Below are the code and all the weights of a small trained network. Each question names an input and a class and asks about switching units off, where a switched-off unit gives its printed mean instead of its output.

import numpy as np


def w(rows, s, z=0):
    codes = np.array(rows[::2]) - 128.0
    scale = np.full(codes.shape[1], s)
    scale[-1] = z or s
    return codes * scale


def f(y):
    return y / 2 * (1 + np.tanh(0.7978845608 * (y + 0.044715 * y**3)))


def log_softmax(a):
    a = a - a.max(-1, keepdims=True)
    return a - np.log(np.exp(a).sum(-1, keepdims=True))


def net(x, mask):
    res = np.array(x, float).reshape(1, 6) / 4 @ E
    y = f(res @ A[0][:, :-1].T + A[0][:, -1])
    res = res + np.where(mask, y, B[0][:, -1]) @ B[0][:, :-1]
    return log_softmax(res[-1] @ U[:, :-1].T + U[:, -1])


A, B = {}, {}
E = w([
[221,255,98,98,180,78,193,83],'x0',
[69,171,223,103,159,208,126,84],'x1',
[130,123,138,193,1,156,214,126],'x2',
[120,82,74,123,164,191,115,253],'x3',
[30,137,184,188,164,84,248,144],'x4',
[74,125,45,134,78,149,130,167],'x5',
],0.0083)
A[0] = w([
[113,148,170,102,218,247,101,151,249],'N1',
[127,148,80,157,196,67,204,146,192],'N2',
[33,76,181,146,137,169,122,149,234],'N3',
[44,82,158,137,150,205,103,180,152],'N4',
[148,85,30,169,80,192,140,212,96],'N5',
[233,126,67,81,103,115,44,131,183],'N6',
],0.015,0.0017)
B[0] = w([
[103,108,219,40,188,158,151,147,224],'N1',
[116,187,80,127,143,6,141,138,208],'N2',
[77,130,120,237,143,151,106,132,245],'N3',
[114,193,90,161,191,160,29,188,240],'N4',
[89,100,99,71,25,130,155,197,237],'N5',
[243,111,64,148,128,154,100,76,250],'N6',
],0.017,0.015)
U = w([
[98,87,87,85,25,153,112,235,96],'0',
[59,129,149,184,151,174,63,185,2],'1',
[222,100,107,105,125,152,78,92,226],'2',
[98,152,145,128,162,2,167,129,75],'3',
[81,97,215,205,51,104,182,35,196],'4',
[118,123,233,30,209,147,119,135,150],'5',
],0.0096,0.0023)

Each question gives the input, the list of numbers given to net, and the class t.
The units are the neurons (one row each of A and B). Each row of codes is followed by its name. A weight is (code - 128) times the scale printed after its matrix; where a second scale follows, it is the last column's (A, B and U).
mask holds one flag per neuron, in row order. A switched-off neuron (its flag False) gives its mean, the last column of its row in B, instead of its output. The means were averaged over made-up inputs and are rounded, as every weight is.
A unit's drop is (log p(t) with every unit on - log p(t) with that unit switched off) / (log p(t) with every unit on - log p(t) with every unit switched off).
The circuit of an input: a set's keep is (log p(t) with only the set's units on - log p(t) with every unit switched off) / (log p(t) with every unit on - log p(t) with every unit switched off). Starting from all 6 units, units are removed one at a time, each time the one whose removal leaves the highest keep (on an exact tie, the one counted first), for as long as the keep stays at least 0.8.
circuit, biggest first: the units of the circuit, biggest drop first
top k neurons: the k neurons with the biggest drops, biggest first
drop when u is switched off: that unit's drop, to one decimal
input [4,6,1,6,-4,-2], class 5: top neuron : [N1]
input [-2,-6,-7,-6,2,4], class 3: circuit, biggest first : [N2 N4]
input [-3,8,0,-8,-4,2], class 5: circuit, biggest first : [N1 N4]
input [-1,4,-6,-8,6,-4], class 5: top 3 neurons : [N1 N5 N4]
input [-2,7,8,-4,1,-5], class 4: top 2 neurons : [N4 N1]
input [-6,7,-3,-6,-1,-8], class 5: top 2 neurons : [N1 N5]
input [-8,-3,3,-1,8,8], class 1: top 2 neurons : [N3 N4]
input [7,3,-5,7,-4,3], class 5: top 2 neurons : [N1 N3]
input [-7,-5,4,-3,-5,-5], class 2: top 2 neurons : [N6 N3]
input [-4,0,-8,-7,-1,3], class 2: drop when N3 is switched off : 0.2
input [0,4,0,-7,1,7], class 4: drop when N1 is switched off : 0.1
input [-1,-5,-5,-5,-6,7], class 2: drop when N6 is switched off : 1.3
